Below are the code and all the weights of a small trained network. Each question names an input and a target symbol and asks about switching units off, where a switched-off unit gives its printed mean instead of its output.

import numpy as np


def w(rows, s, z=0):
    codes = np.array(rows[::2]) - 128.0
    scale = np.full(codes.shape[1], s)
    scale[-1] = z or s
    return codes * scale


def f(y):
    return np.maximum(y, 0)


def softmax(a):
    e = np.exp(a - a.max(-1, keepdims=True))
    return e / e.sum(-1, keepdims=True)


def log_softmax(a):
    a = a - a.max(-1, keepdims=True)
    return a - np.log(np.exp(a).sum(-1, keepdims=True))


def net(x, mask):
    ids = ['αγδεζηθμξπστφψ'.index(c) for c in x.split()]
    T = len(ids)
    res = E[ids] + P[:T]
    u = 0
    for l in range(2):
        r = res
        for j in range(2):
            rows = slice(3 * j, 3 * j + 3)
            q, k, v = (r @ M[l][rows].T for M in (Q, K, V))
            z = softmax(np.where(np.tri(T) > 0, q @ k.T / 3**0.5, -1e9)) @ v
            o = O[l][rows]
            res = res + np.where(mask[u + j], z, o[:, -1]) @ o[:, :-1]
        u += 2
        y = f(res @ A[l][:, :-1].T + A[l][:, -1])
        res = res + np.where(mask[u : u + 4], y, B[l][:, -1]) @ B[l][:, :-1]
        u += 4
    return log_softmax(res[-1] @ U[:, :-1].T + U[:, -1])


Q, K, V, O, A, B = {}, {}, {}, {}, {}, {}
E = w([
[90,121,41,76,151,123,103,151,209,196,73],'α',
[92,115,214,107,126,104,196,123,148,25,255],'γ',
[143,125,113,122,133,127,107,231,238,91,81],'δ',
[32,189,173,79,154,150,71,112,159,105,133],'ε',
[98,167,205,176,145,54,128,78,125,161,157],'ζ',
[175,209,142,97,141,194,226,85,85,152,48],'η',
[128,34,56,185,147,155,124,112,173,71,166],'θ',
[74,142,136,152,106,150,72,209,204,50,174],'μ',
[51,139,107,105,112,86,232,119,168,107,111],'ξ',
[195,144,163,14,91,73,69,95,67,118,96],'π',
[36,164,23,103,84,123,92,98,168,59,104],'σ',
[190,122,182,51,200,179,68,65,152,194,201],'τ',
[187,88,60,109,90,138,61,72,73,108,242],'φ',
[68,79,89,111,187,103,93,86,173,88,78],'ψ',
],0.0089)
P = w([
[102,201,192,139,142,60,90,86,205,99,86],'0',
[89,168,85,172,56,129,162,86,200,248,169],'1',
[111,247,95,146,209,138,101,234,90,77,144],'2',
[138,149,149,74,138,79,84,70,184,84,94],'3',
[129,123,73,152,67,143,190,54,199,252,178],'4',
[88,137,105,97,199,160,138,191,51,92,135],'5',
[163,120,137,63,124,104,91,87,163,86,94],'6',
[148,104,75,149,65,176,195,23,190,250,187],'7',
[87,81,115,77,196,177,151,167,21,96,119],'8',
[191,105,132,51,122,117,94,90,143,91,93],'9',
[169,103,71,154,69,201,193,3,184,252,199],'10',
[60,108,119,112,211,154,185,170,65,105,94],'11',
],0.0064)
Q[0] = w([
[113,142,165,129,179,96,158,111,92,139,137],'L0H0',
[176,157,147,93,148,144,131,68,150,161,111],'L0H0',
[90,129,116,177,85,141,133,141,136,170,160],'L0H0',
[132,89,106,157,58,148,120,67,218,176,202],'L0H1',
[182,129,195,166,107,129,130,141,68,153,133],'L0H1',
[154,136,119,172,80,169,168,36,158,251,175],'L0H1',
],0.011)
K[0] = w([
[158,185,182,126,189,147,171,128,37,137,158],'L0H0',
[199,56,122,46,123,181,98,78,106,172,156],'L0H0',
[55,167,115,206,106,98,154,136,176,214,194],'L0H0',
[254,110,122,81,90,183,95,104,38,101,151],'L0H1',
[125,217,240,252,161,51,126,107,71,161,198],'L0H1',
[248,139,156,107,111,178,138,78,23,173,138],'L0H1',
],0.0078)
V[0] = w([
[166,86,75,155,145,220,199,179,74,152,180],'L0H0',
[225,103,126,61,97,163,70,110,140,151,167],'L0H0',
[177,158,187,37,155,139,116,133,21,72,116],'L0H0',
[172,132,173,158,93,53,117,77,92,183,183],'L0H1',
[80,156,165,169,196,179,211,134,212,187,139],'L0H1',
[126,207,161,46,115,116,176,160,123,219,3],'L0H1',
],0.0064)
O[0] = w([
[156,95,88,127,129,166,148,168,103,133,168,1],'L0H0',
[183,122,160,82,122,207,122,111,173,141,125,92],'L0H0',
[165,162,172,68,163,162,121,130,103,71,130,96],'L0H0',
[111,94,179,164,77,104,156,63,86,192,108,138],'L0H1',
[107,165,139,120,178,120,156,189,113,171,160,198],'L0H1',
[157,165,120,2,122,104,132,118,147,172,125,217],'L0H1',
],0.0084,0.0038)
A[0] = w([
[141,154,129,86,1,112,187,21,170,211,89,217],'L0N0',
[131,129,157,118,115,115,60,105,194,16,100,122],'L0N1',
[117,169,178,72,232,112,136,130,85,146,102,252],'L0N2',
[52,89,93,215,118,94,164,123,71,131,162,149],'L0N3',
],0.0058,0.0022)
B[0] = w([
[248,180,92,150,85,96,123,26,203,90,170,255],'L0N0',
[67,107,239,92,34,56,189,119,121,197,79,163],'L0N1',
[101,172,130,164,253,196,80,115,103,114,126,226],'L0N2',
[42,127,155,126,121,203,121,18,13,200,106,168],'L0N3',
],0.0055,0.0085)
Q[1] = w([
[158,112,83,137,143,178,158,182,54,61,146],'L1H0',
[184,89,128,59,102,133,173,167,165,128,52],'L1H0',
[180,139,96,149,118,184,171,105,127,153,122],'L1H0',
[107,88,99,173,154,125,74,214,26,112,22],'L1H1',
[153,161,194,84,102,27,104,101,168,31,70],'L1H1',
[133,108,108,152,106,148,174,77,223,217,254],'L1H1',
],0.0073)
K[1] = w([
[120,238,174,197,158,122,163,103,117,146,105],'L1H0',
[194,183,106,127,93,133,168,149,223,125,21],'L1H0',
[238,203,60,146,118,150,194,70,111,158,206],'L1H0',
[67,182,125,195,163,56,82,129,149,135,112],'L1H1',
[73,3,106,26,108,94,163,168,145,66,131],'L1H1',
[201,136,141,92,138,254,159,103,61,124,113],'L1H1',
],0.0058)
V[1] = w([
[146,118,104,88,142,154,112,114,83,126,76],'L1H0',
[140,118,103,98,124,134,202,156,156,153,91],'L1H0',
[157,110,67,134,121,105,117,106,137,124,186],'L1H0',
[184,103,189,112,141,162,183,144,106,86,190],'L1H1',
[114,105,151,121,121,83,40,147,119,162,197],'L1H1',
[175,125,165,139,185,185,1,116,185,196,145],'L1H1',
],0.0085)
O[1] = w([
[102,43,79,147,145,221,167,58,48,146,61,79],'L1H0',
[129,109,150,61,72,21,146,141,135,198,80,81],'L1H0',
[122,71,79,205,118,69,132,81,183,128,157,148],'L1H0',
[140,94,159,138,123,118,194,132,182,133,169,1],'L1H1',
[189,82,240,125,55,176,14,152,89,181,122,105],'L1H1',
[151,106,127,180,164,254,80,148,224,169,130,204],'L1H1',
],0.006,0.0064)
A[1] = w([
[99,112,157,114,127,138,136,96,101,225,39,163],'L1N0',
[166,113,130,137,2,67,117,105,136,182,157,104],'L1N1',
[140,119,83,154,136,159,146,151,162,180,177,104],'L1N2',
[117,164,80,115,178,139,101,114,126,75,139,254],'L1N3',
],0.0085,0.0024)
B[1] = w([
[22,22,185,94,250,80,197,65,21,252,40,176],'L1N0',
[202,119,152,28,35,244,142,187,86,47,66,231],'L1N1',
[12,131,152,110,184,115,253,201,190,160,183,193],'L1N2',
[117,174,65,192,224,141,89,141,106,72,159,255],'L1N3',
],0.006,0.0092)
U = w([
[155,71,32,134,128,62,43,67,166,246,81,103],'α',
[117,105,234,96,103,90,195,151,90,81,238,129],'γ',
[165,131,157,83,98,92,149,238,134,229,44,179],'δ',
[55,157,127,104,136,190,108,189,90,148,136,170],'ε',
[178,160,152,180,124,52,34,78,183,127,155,160],'ζ',
[167,176,33,160,156,189,53,181,120,12,161,144],'η',
[110,13,106,254,80,148,155,82,127,75,89,255],'θ',
[145,163,198,119,73,100,97,232,161,109,121,166],'μ',
[108,166,89,110,133,4,208,96,188,113,193,115],'ξ',
[183,145,211,67,86,128,149,72,78,230,103,8],'π',
[108,152,87,74,44,92,165,113,66,96,88,46],'σ',
[123,93,185,144,124,180,135,165,189,202,157,38],'τ',
[203,89,143,96,68,178,106,114,161,45,120,96],'φ',
[53,48,149,138,180,113,208,120,74,201,78,135],'ψ',
],0.0071,0.0033)

Each question gives the input, a string of symbols that net reads in full, and the target symbol t.
The units are the heads (3 rows each of Q, K, V and O) and the neurons (one row each of A and B). Each row of codes is followed by its name. A weight is (code - 128) times the scale printed after its matrix; where a second scale follows, it is the last column's (O, A, B and U).
mask holds one flag per unit, layer by layer, with each layer's heads first. A switched-off unit (its flag False) gives its mean, the last column of its rows in O or B, instead of its output. The means were averaged over made-up inputs and are rounded, as every weight is.
A unit's drop is (log p(t) with every unit on - log p(t) with that unit switched off) / (log p(t) with every unit on - log p(t) with every unit switched off).
The circuit of an input: a set's keep is (log p(t) with only the set's units on - log p(t) with every unit switched off) / (log p(t) with every unit on - log p(t) with every unit switched off). Starting from all 12 units, units are removed one at a time, each time the one whose removal leaves the highest keep (on an exact tie, the one counted first), for as long as the keep stays at least 0.8.
circuit, biggest first: the units of the circuit, biggest drop first
k most important neurons: the k neurons with the biggest drops, biggest first
top k neurons in layer l: the k neurons of layer l with the biggest drops, biggest first
heads that matter: for each layer, one digit per head in row order, 1 if its drop is at least 0.15 and else 0, layers parted by /
input τ ζ ε γ ξ, target τ: heads that matter => 10 / 01
input ζ ξ α μ ζ, target π: top 3 neurons in layer 0 => L0N0, L0N3, L0N2
input η π φ η η γ η ζ ζ ζ σ, target ξ: heads that matter => 10 / 01
input σ α α η ζ α π α η ζ π, target φ: circuit, biggest first => L1N1, L0N0, L0H1
input ξ ζ ζ π η σ ξ δ, target ξ: top neuron in layer 1 => L1N2
input μ ζ ψ ψ η α, target η: circuit, biggest first => L0H1, L1N3
input ζ φ δ σ ζ, target θ: heads that matter => 01 / 10
input τ σ σ φ τ ζ ζ ζ θ π, target π: heads that matter => 10 / 01
input π ψ ζ γ ε, target φ: 3 most important neurons => L1N1, L0N0, L0N2
input ζ δ ζ σ ε ξ, target η: heads that matter => 01 / 10
input α ξ σ π ξ α η π α ξ ξ, target φ: 3 most important neurons => L1N1, L0N0, L0N2
input ζ ζ ζ ξ σ ζ, target ψ: 3 most important neurons => L1N0, L0N0, L0N3
input σ ζ η η ζ π θ ζ, target φ: circuit, biggest first => L1N1, L0H1, L0N0, L0N2
input ξ α ζ η η π ζ ζ α σ, target σ: heads that matter => 01 / 11
input ζ ξ π η η ζ δ, target δ: top 2 neurons in layer 0 => L0N1, L0N0
input μ γ α α φ ζ ξ δ ξ θ α, target θ: most important neuron => L0N0
input η π ξ ζ ζ δ π τ η η ζ, target ξ: heads that matter => 00 / 01
input θ ζ ζ ζ τ φ μ η π η α γ, target η: circuit, biggest first => L1H0, L1N0, L0H1
input α η ζ φ ζ α ψ, target ψ: 3 most important neurons => L0N1, L0N0, L1N0
input α ξ π π φ θ τ ζ, target τ: circuit, biggest first => L1H1, L0H0
input π ζ τ ζ α η η π ψ ζ ξ η, target ψ: circuit, biggest first => L1N0
input φ ζ ζ σ ζ δ ζ α π μ, target μ: heads that matter => 01 / 00
input η σ ε τ η ψ α, target α: heads that matter => 01 / 10
input φ ζ η η ζ ξ α γ, target ξ: heads that matter => 10 / 01
input ξ ζ ζ π μ ζ ζ ξ, target φ: circuit, biggest first => L1N1, L0H1, L0N0
input τ ζ ζ τ ψ, target τ: circuit, biggest first => L1H1, L0H0
input φ π ζ π ζ, target φ: heads that matter => 01 / 00
input ζ ξ π η, target η: circuit, biggest first => L0N2, L0H0, L1N3
input ζ η μ ζ π ζ ξ, target ξ: top 2 neurons in layer 0 => L0N0, L0N3
